Below are the code and all the weights of a small trained network. Each question names an input and a class and asks about switching units off, where a switched-off unit gives its printed mean instead of its output.

import numpy as np


def w(rows, s, z=0):
    codes = np.array(rows[::2]) - 128.0
    scale = np.full(codes.shape[1], s)
    scale[-1] = z or s
    return codes * scale


def norm(h):
    return h / np.sqrt((h * h).mean(-1, keepdims=True) + 1e-5)


def f(y):
    return y / 2 * (1 + np.tanh(0.7978845608 * (y + 0.044715 * y**3)))


def log_softmax(a):
    a = a - a.max(-1, keepdims=True)
    return a - np.log(np.exp(a).sum(-1, keepdims=True))


def net(x, mask):
    res = np.array(x, float).reshape(1, 8) / 4 @ E
    u = 0
    for l in range(3):
        y = f(norm(res) @ A[l][:, :-1].T + A[l][:, -1])
        res = res + np.where(mask[u : u + 13], y, B[l][:, -1]) @ B[l][:, :-1]
        u += 13
    return log_softmax(norm(res)[-1] @ U[:, :-1].T + U[:, -1])


A, B = {}, {}
E = w([
[129,128,129,127,127,127,127],'x0',
[113,220,23,235,182,123,104],'x1',
[149,106,69,118,61,71,63],'x2',
[220,45,78,175,129,143,212],'x3',
[128,127,128,129,127,125,129],'x4',
[129,128,125,124,129,134,125],'x5',
[206,158,158,128,147,87,99],'x6',
[84,72,83,63,254,52,131],'x7',
],0.0098)
A[0] = w([
[35,84,88,123,90,171,152,86],'0.n0',
[148,123,44,205,138,129,166,162],'0.n1',
[131,125,124,115,114,123,136,46],'0.n2',
[139,94,80,123,45,62,85,54],'0.n3',
[169,57,142,140,95,120,183,49],'0.n4',
[69,184,155,126,111,128,83,67],'0.n5',
[126,179,192,140,217,219,223,3],'0.n6',
[253,159,170,133,188,107,66,70],'0.n7',
[85,101,170,144,92,92,126,92],'0.n8',
[112,104,112,84,202,78,153,71],'0.n9',
[33,82,71,155,90,186,150,45],'0.n10',
[164,187,155,163,46,186,168,60],'0.n11',
[137,116,1,81,31,92,76,33],'0.n12',
],0.0092,0.005)
B[0] = w([
[190,183,167,125,112,30,144,170],'0.n0',
[168,174,56,109,149,150,102,255],'0.n1',
[125,122,146,107,125,135,164,102],'0.n2',
[158,101,212,180,184,132,118,170],'0.n3',
[187,181,89,69,148,175,94,163],'0.n4',
[119,162,78,84,131,150,81,180],'0.n5',
[174,87,242,214,205,124,71,192],'0.n6',
[111,180,152,147,78,25,202,181],'0.n7',
[139,131,135,92,127,140,105,135],'0.n8',
[68,53,97,175,63,132,120,193],'0.n9',
[147,186,164,144,91,23,192,165],'0.n10',
[41,7,75,169,77,91,144,209],'0.n11',
[163,94,246,220,207,112,98,189],'0.n12',
],0.019,0.0051)
A[1] = w([
[96,68,87,160,114,96,107,69],'1.n0',
[102,82,95,75,206,71,175,10],'1.n1',
[79,140,166,117,100,111,81,88],'1.n2',
[171,117,112,131,133,124,162,114],'1.n3',
[82,148,149,125,124,140,107,86],'1.n4',
[212,81,83,124,131,154,210,111],'1.n5',
[119,189,157,136,99,42,248,38],'1.n6',
[71,174,151,73,123,136,102,26],'1.n7',
[135,152,153,111,109,90,142,58],'1.n8',
[82,156,187,166,172,195,223,4],'1.n9',
[131,40,153,77,72,107,127,73],'1.n10',
[175,120,190,29,102,174,132,24],'1.n11',
[151,139,152,159,20,173,122,45],'1.n12',
],0.014,0.0036)
B[1] = w([
[72,87,118,90,177,158,133,226],'1.n0',
[131,12,101,148,88,80,152,171],'1.n1',
[199,109,144,72,119,171,110,219],'1.n2',
[128,136,149,92,102,140,103,164],'1.n3',
[167,129,136,101,107,118,121,158],'1.n4',
[161,146,177,26,97,131,55,224],'1.n5',
[164,173,132,119,42,25,154,243],'1.n6',
[158,151,147,85,118,113,52,186],'1.n7',
[131,121,124,133,126,77,120,149],'1.n8',
[208,96,159,177,165,61,115,141],'1.n9',
[90,216,130,169,200,147,194,254],'1.n10',
[28,158,162,141,212,165,240,185],'1.n11',
[92,3,120,109,106,133,159,178],'1.n12',
],0.019,0.0055)
A[2] = w([
[182,159,104,54,106,166,105,64],'2.n0',
[243,86,74,125,134,176,238,103],'2.n1',
[119,216,1,183,124,184,127,4],'2.n2',
[132,134,135,186,40,197,156,88],'2.n3',
[122,123,99,96,155,198,134,182],'2.n4',
[86,203,87,152,145,144,208,82],'2.n5',
[75,61,67,116,103,150,154,32],'2.n6',
[121,150,149,184,32,211,131,136],'2.n7',
[115,166,61,167,141,107,101,115],'2.n8',
[166,99,164,156,146,126,114,3],'2.n9',
[142,122,133,100,103,61,167,60],'2.n10',
[205,93,79,152,116,149,169,89],'2.n11',
[139,103,181,167,177,145,108,49],'2.n12',
],0.017,0.0037)
B[2] = w([
[119,171,58,103,97,149,27,232],'2.n0',
[94,102,249,65,150,49,89,157],'2.n1',
[23,187,153,133,191,167,236,208],'2.n2',
[205,90,104,109,225,38,101,142],'2.n3',
[128,197,39,156,107,90,100,227],'2.n4',
[100,219,60,155,177,136,149,196],'2.n5',
[115,52,43,150,62,151,144,253],'2.n6',
[167,67,153,72,199,63,143,148],'2.n7',
[140,91,222,95,107,192,213,204],'2.n8',
[109,133,152,185,97,189,112,193],'2.n9',
[196,146,98,144,79,171,185,237],'2.n10',
[75,107,188,64,149,125,134,151],'2.n11',
[151,148,81,220,111,164,69,246],'2.n12',
],0.022,0.0056)
U = w([
[152,92,207,223,173,160,101,112],'0',
[84,10,66,108,126,118,172,113],'1',
[56,193,142,113,204,169,219,93],'2',
[128,160,141,22,111,158,44,93],'3',
[183,159,152,121,69,80,211,88],'4',
[115,157,93,169,97,164,143,255],'5',
],0.014,0.0097)

Each question gives the input, the list of numbers given to net, and the class t.
The units are the neurons (one row each of A and B). Each row of codes is followed by its name. A weight is (code - 128) times the scale printed after its matrix; where a second scale follows, it is the last column's (A, B and U).
mask holds one flag per neuron, layer by layer. A switched-off neuron (its flag False) gives its mean, the last column of its row in B, instead of its output. The means were averaged over made-up inputs and are rounded, as every weight is.
A unit's drop is (log p(t) with every unit on - log p(t) with that unit switched off) / (log p(t) with every unit on - log p(t) with every unit switched off).
The circuit of an input: a set's keep is (log p(t) with only the set's units on - log p(t) with every unit switched off) / (log p(t) with every unit on - log p(t) with every unit switched off). Starting from the 12 units with the biggest drops (on a tie, the unit counted first), units are removed one at a time, each time the one whose removal leaves the highest keep (on an exact tie, the one counted first), for as long as the keep stays at least 0.8.
units of the circuit, in order: the units of the circuit, biggest drop first
unit that matters most: the unit with the biggest drop
k most important neurons: the k neurons with the biggest drops, biggest first
top k neurons in layer l: the k neurons of layer l with the biggest drops, biggest first
input [6,6,6,0,-1,3,4,2], class 0: units of the circuit, in order -> 0.n12
input [3,8,-4,4,8,4,4,-7], class 2: 2 most important neurons -> 0.n1, 2.n2
input [-3,8,4,6,1,2,-7,2], class 2: 2 most important neurons -> 0.n1, 2.n2
input [7,5,-2,1,-8,7,-8,6], class 4: 4 most important neurons -> 0.n10, 0.n0, 1.n6, 0.n11
input [-1,0,0,0,-6,-5,5,-3], class 4: top 2 neurons in layer 0 -> 0.n7, 0.n9
input [-7,-4,5,7,3,-6,7,6], class 3: 3 most important neurons -> 0.n4, 0.n11, 1.n5
input [7,-6,5,-4,-6,4,5,5], class 5: units of the circuit, in order -> 1.n10, 2.n2
input [4,0,0,-7,-2,0,-8,-6], class 4: 3 most important neurons -> 0.n10, 0.n0, 1.n6
input [-5,-5,-2,1,5,-5,2,4], class 2: 3 most important neurons -> 1.n10, 0.n11, 0.n1
input [4,-2,-8,-7,-2,-3,-8,-2], class 0: 3 most important neurons -> 0.n6, 0.n7, 1.n9
input [0,-1,4,8,1,0,0,7], class 3: 2 most important neurons -> 1.n5, 0.n4
input [-3,5,2,3,3,4,-6,3], class 4: units of the circuit, in order -> 0.n10, 1.n6
input [-2,6,8,2,-7,3,7,-5], class 0: units of the circuit, in order -> 0.n12, 0.n3
input [-7,7,3,4,4,-6,-6,-2], class 2: top 2 neurons in layer 0 -> 0.n1, 0.n7
input [1,-4,-6,5,-2,-6,-6,2], class 0: units of the circuit, in order -> 0.n6
input [-6,5,7,1,-5,-8,2,8], class 1: 2 most important neurons -> 0.n9, 0.n6
input [-3,2,4,-6,4,-8,-1,1], class 3: 2 most important neurons -> 0.n5, 0.n6
input [1,-2,3,4,4,-8,-7,-8], class 1: top 2 neurons in layer 0 -> 0.n11, 0.n7
input [-6,-8,-8,-1,8,3,-2,-6], class 0: 2 most important neurons -> 0.n6, 1.n9
input [0,0,-3,-4,3,6,-5,-2], class 4: 2 most important neurons -> 0.n10, 0.n0
input [1,6,3,4,-8,1,5,-5], class 2: units of the circuit, in order -> 0.n1, 2.n2
input [6,4,-2,5,5,6,-1,8], class 1: unit that matters most -> 1.n1
input [4,5,1,2,-6,7,7,7], class 1: 2 most important neurons -> 0.n9, 1.n1
input [8,-4,-1,-4,-5,3,4,4], class 5: 4 most important neurons -> 0.n9, 1.n10, 0.n0, 1.n5
input [-4,8,7,1,-4,4,-7,6], class 2: top 3 neurons in layer 0 -> 0.n1, 0.n11, 0.n6
input [3,5,-7,-7,-3,-3,-4,0], class 0: top 2 neurons in layer 1 -> 1.n9, 1.n5
input [-6,-4,-1,6,8,-6,-3,3], class 3: unit that matters most -> 1.n5
